Here is a tiny trained network, its code and every weight. The questions are about switching its units off for an input and a class, where a switched-off unit gives its printed mean instead of its output.

import numpy as np


def w(rows, s, z=0):
    codes = np.array(rows[::2]) - 128.0
    scale = np.full(codes.shape[1], s)
    scale[-1] = z or s
    return codes * scale


def norm(h):
    return h / np.sqrt((h * h).mean(-1, keepdims=True) + 1e-5)


def f(y):
    return y / 2 * (1 + np.tanh(0.7978845608 * (y + 0.044715 * y**3)))


def log_softmax(a):
    a = a - a.max(-1, keepdims=True)
    return a - np.log(np.exp(a).sum(-1, keepdims=True))


def net(x, mask):
    res = np.array(x, float).reshape(1, 6) / 4 @ E
    u = 0
    for l in range(2):
        y = f(norm(res) @ A[l][:, :-1].T + A[l][:, -1])
        res = res + np.where(mask[u : u + 11], y, B[l][:, -1]) @ B[l][:, :-1]
        u += 11
    return log_softmax(norm(res)[-1] @ U[:, :-1].T + U[:, -1])


A, B = {}, {}
E = w([
[128,129,128],'x0',
[193,103,47],'x1',
[127,128,128],'x2',
[249,117,189],'x3',
[107,2,177],'x4',
[128,129,127],'x5',
],0.0098)
A[0] = w([
[113,140,113,103],'L0N1',
[110,149,120,100],'L0N2',
[141,42,157,63],'L0N3',
[115,132,80,18],'L0N4',
[128,95,74,115],'L0N5',
[170,166,130,152],'L0N6',
[59,77,83,87],'L0N7',
[180,66,2,254],'L0N8',
[58,158,61,151],'L0N9',
[110,170,92,128],'L0N10',
[66,38,98,53],'L0N11',
],0.019,0.0045)
B[0] = w([
[127,113,122,131],'L0N1',
[128,107,128,133],'L0N2',
[130,43,115,178],'L0N3',
[147,101,111,134],'L0N4',
[123,125,93,153],'L0N5',
[188,169,176,162],'L0N6',
[112,209,117,180],'L0N7',
[157,120,3,249],'L0N8',
[142,28,145,203],'L0N9',
[159,83,156,160],'L0N10',
[90,232,161,182],'L0N11',
],0.028,0.012)
A[1] = w([
[148,70,179,2],'L1N1',
[163,89,196,97],'L1N2',
[136,130,115,59],'L1N3',
[189,103,87,139],'L1N4',
[96,59,174,18],'L1N5',
[124,3,133,231],'L1N6',
[110,161,139,154],'L1N7',
[168,164,87,86],'L1N8',
[177,104,90,160],'L1N9',
[158,137,138,106],'L1N10',
[157,120,196,78],'L1N11',
],0.027,0.0044)
B[1] = w([
[39,184,163,168],'L1N1',
[80,182,69,177],'L1N2',
[108,137,124,128],'L1N3',
[162,114,215,212],'L1N4',
[17,172,155,173],'L1N5',
[117,2,88,252],'L1N6',
[151,112,175,142],'L1N7',
[107,177,84,176],'L1N8',
[152,126,201,205],'L1N9',
[142,110,95,135],'L1N10',
[115,142,26,158],'L1N11',
],0.041,0.017)
U = w([
[7,82,78,120],'0',
[124,224,12,196],'1',
[184,26,98,208],'2',
[230,201,154,54],'3',
[70,211,230,2],'4',
],0.022,0.0034)

Each question gives the input, the list of numbers given to net, and the class t.
The units are the neurons (one row each of A and B). Each row of codes is followed by its name. A weight is (code - 128) times the scale printed after its matrix; where a second scale follows, it is the last column's (A, B and U).
mask holds one flag per neuron, layer by layer. A switched-off neuron (its flag False) gives its mean, the last column of its row in B, instead of its output. The means were averaged over made-up inputs and are rounded, as every weight is.
A unit's drop is (log p(t) with every unit on - log p(t) with that unit switched off) / (log p(t) with every unit on - log p(t) with every unit switched off).
The circuit of an input: a set's keep is (log p(t) with only the set's units on - log p(t) with every unit switched off) / (log p(t) with every unit on - log p(t) with every unit switched off). Starting from the 12 units with the biggest drops (on a tie, the unit counted first), units are removed one at a time, each time the one whose removal leaves the highest keep (on an exact tie, the one counted first), for as long as the keep stays at least 0.8.
units of the circuit, in order: the units of the circuit, biggest drop first
unit that matters most: the unit with the biggest drop
top k neurons: the k neurons with the biggest drops, biggest first
k most important neurons of layer l: the k neurons of layer l with the biggest drops, biggest first
drop of u: that unit's drop, to one decimal
input [8,1,5,-7,-8,0], class 2: unit that matters most -> L1N6
input [-6,-7,-6,-8,2,-5], class 4: top 4 neurons -> [L1N6 L0N8 L0N7 L0N11]
input [3,-1,-4,-1,4,-7], class 4: units of the circuit, in order -> [L1N6 L0N11]
input [8,1,-1,-1,5,1], class 1: top 2 neurons -> [L0N11 L1N6]
input [-5,-6,5,0,1,-3], class 4: 3 most important neurons of layer 0 -> [L0N6 L0N9 L0N3]
input [-8,2,-3,0,-5,3], class 2: top 2 neurons -> [L0N11 L0N7]
input [-7,3,7,1,-1,5], class 3: top 2 neurons -> [L1N6 L0N9]
input [-6,7,6,-5,0,8], class 2: 2 most important neurons of layer 0 -> [L0N9 L0N10]
input [2,-5,-8,2,-3,8], class 1: top 3 neurons -> [L0N8 L1N6 L0N9]
input [-8,-5,-5,0,1,-5], class 4: 4 most important neurons of layer 0 -> [L0N6 L0N9 L0N3 L0N10]
input [-7,2,2,-4,7,-5], class 1: top 2 neurons -> [L1N6 L1N4]
input [4,-3,-6,-7,3,-1], class 4: top 2 neurons -> [L1N6 L0N8]
input [4,1,0,8,-3,7], class 3: top 2 neurons -> [L1N6 L0N11]
input [-7,8,-7,-8,7,-6], class 1: unit that matters most -> L0N11
input [-6,6,-3,-5,2,-8], class 1: 2 most important neurons of layer 0 -> [L0N11 L0N7]
input [-4,-8,-5,-2,6,6], class 4: drop of L0N8 -> 0.4
input [-6,0,5,8,-6,8], class 1: drop of L0N8 -> 0.7
input [-3,-8,0,8,-6,-6], class 1: drop of L0N8 -> 0.5
